Below is a small trained network, with its code and all its weights. Each question gives an input and a class and asks what happens when units are switched off, that is, made to give their printed mean instead of their output.

import numpy as np


def w(rows, s, z=0):
    codes = np.array(rows[::2]) - 128.0
    scale = np.full(codes.shape[1], s)
    scale[-1] = z or s
    return codes * scale


def norm(h):
    return h / np.sqrt((h * h).mean(-1, keepdims=True) + 1e-5)


def f(y):
    return y / 2 * (1 + np.tanh(0.7978845608 * (y + 0.044715 * y**3)))


def log_softmax(a):
    a = a - a.max(-1, keepdims=True)
    return a - np.log(np.exp(a).sum(-1, keepdims=True))


def net(x, mask):
    res = np.array(x, float).reshape(1, 4) / 4 @ E
    u = 0
    for l in range(4):
        y = f(norm(res) @ A[l][:, :-1].T + A[l][:, -1])
        res = res + np.where(mask[u : u + 4], y, B[l][:, -1]) @ B[l][:, :-1]
        u += 4
    return log_softmax(norm(res)[-1] @ U[:, :-1].T + U[:, -1])


A, B = {}, {}
E = w([
[5,145,128],'x0',
[140,254,93],'x1',
[61,159,250],'x2',
[198,111,184],'x3',
],0.0067)
A[0] = w([
[63,114,100,35],'0.n1',
[147,53,81,3],'0.n2',
[155,241,1,37],'0.n3',
[77,123,30,95],'0.n4',
],0.0094,0.0037)
B[0] = w([
[64,112,101,132],'0.n1',
[187,114,133,141],'0.n2',
[234,254,119,253],'0.n3',
[185,192,18,192],'0.n4',
],0.009,0.004)
A[1] = w([
[206,148,101,66],'1.n1',
[199,93,112,132],'1.n2',
[66,1,170,5],'1.n3',
[211,158,237,92],'1.n4',
],0.0056,0.0027)
B[1] = w([
[45,111,75,184],'1.n1',
[44,64,91,205],'1.n2',
[186,218,59,190],'1.n3',
[3,139,98,252],'1.n4',
],0.0049,0.0012)
A[2] = w([
[153,61,137,250],'2.n1',
[250,229,150,195],'2.n2',
[171,59,118,43],'2.n3',
[123,141,223,88],'2.n4',
],0.011,0.0016)
B[2] = w([
[196,97,79,164],'2.n1',
[81,214,124,254],'2.n2',
[223,114,114,149],'2.n3',
[4,96,169,178],'2.n4',
],0.011,0.0067)
A[3] = w([
[118,167,254,180],'3.n1',
[152,83,124,89],'3.n2',
[197,112,149,88],'3.n3',
[109,107,53,253],'3.n4',
],0.024,0.0061)
B[3] = w([
[130,6,3,254],'3.n1',
[212,127,144,156],'3.n2',
[185,127,116,161],'3.n3',
[108,148,245,223],'3.n4',
],0.011,0.0095)
U = w([
[144,253,120,157],'0',
[98,147,53,2],'1',
[74,20,96,215],'2',
[231,94,170,199],'3',
[57,138,241,58],'4',
],0.02,0.0041)

Each question gives the input, the list of numbers given to net, and the class t.
The units are the neurons (one row each of A and B). Each row of codes is followed by its name. A weight is (code - 128) times the scale printed after its matrix; where a second scale follows, it is the last column's (A, B and U).
mask holds one flag per neuron, layer by layer. A switched-off neuron (its flag False) gives its mean, the last column of its row in B, instead of its output. The means were averaged over made-up inputs and are rounded, as every weight is.
A unit's drop is (log p(t) with every unit on - log p(t) with that unit switched off) / (log p(t) with every unit on - log p(t) with every unit switched off).
The circuit of an input: a set's keep is (log p(t) with only the set's units on - log p(t) with every unit switched off) / (log p(t) with every unit on - log p(t) with every unit switched off). Starting from the 12 units with the biggest drops (on a tie, the unit counted first), units are removed one at a time, each time the one whose removal leaves the highest keep (on an exact tie, the one counted first), for as long as the keep stays at least 0.8.
units of the circuit, in order: the units of the circuit, biggest drop first
k most important neurons: the k neurons with the biggest drops, biggest first
top k neurons in layer l: the k neurons of layer l with the biggest drops, biggest first
drop of u: that unit's drop, to one decimal
input [-3,7,4,8], class 1: 2 most important neurons : [2.n2, 3.n4]
input [-5,7,-7,7], class 0: units of the circuit, in order : [2.n2]
input [-2,7,1,3], class 1: 4 most important neurons : [3.n1, 3.n4, 0.n4, 2.n1]
input [1,-2,-3,-7], class 0: 2 most important neurons : [0.n4, 2.n4]
input [-3,6,7,-7], class 2: units of the circuit, in order : [3.n1, 0.n4]
input [7,-5,-1,-3], class 4: 2 most important neurons : [3.n4, 3.n1]
input [-4,2,-7,2], class 0: 2 most important neurons : [2.n2, 3.n1]
input [1,7,2,8], class 1: 2 most important neurons : [2.n2, 3.n1]
input [0,0,1,-3], class 4: top 2 neurons in layer 0 : [0.n3, 0.n1]
input [-3,8,0,6], class 1: 2 most important neurons : [3.n1, 3.n4]
input [1,-5,-6,-7], class 3: top 3 neurons in layer 2 : [2.n2, 2.n4, 2.n3]
input [8,2,1,-6], class 4: top 2 neurons in layer 3 : [3.n4, 3.n1]
input [0,-3,-2,-6], class 4: drop of 3.n4 : 1.0
input [-8,7,8,-6], class 2: units of the circuit, in order : [3.n1]
input [-7,0,-3,-2], class 0: drop of 2.n2 : 0.7
input [-1,-2,-5,0], class 3: drop of 0.n3 : 0.2
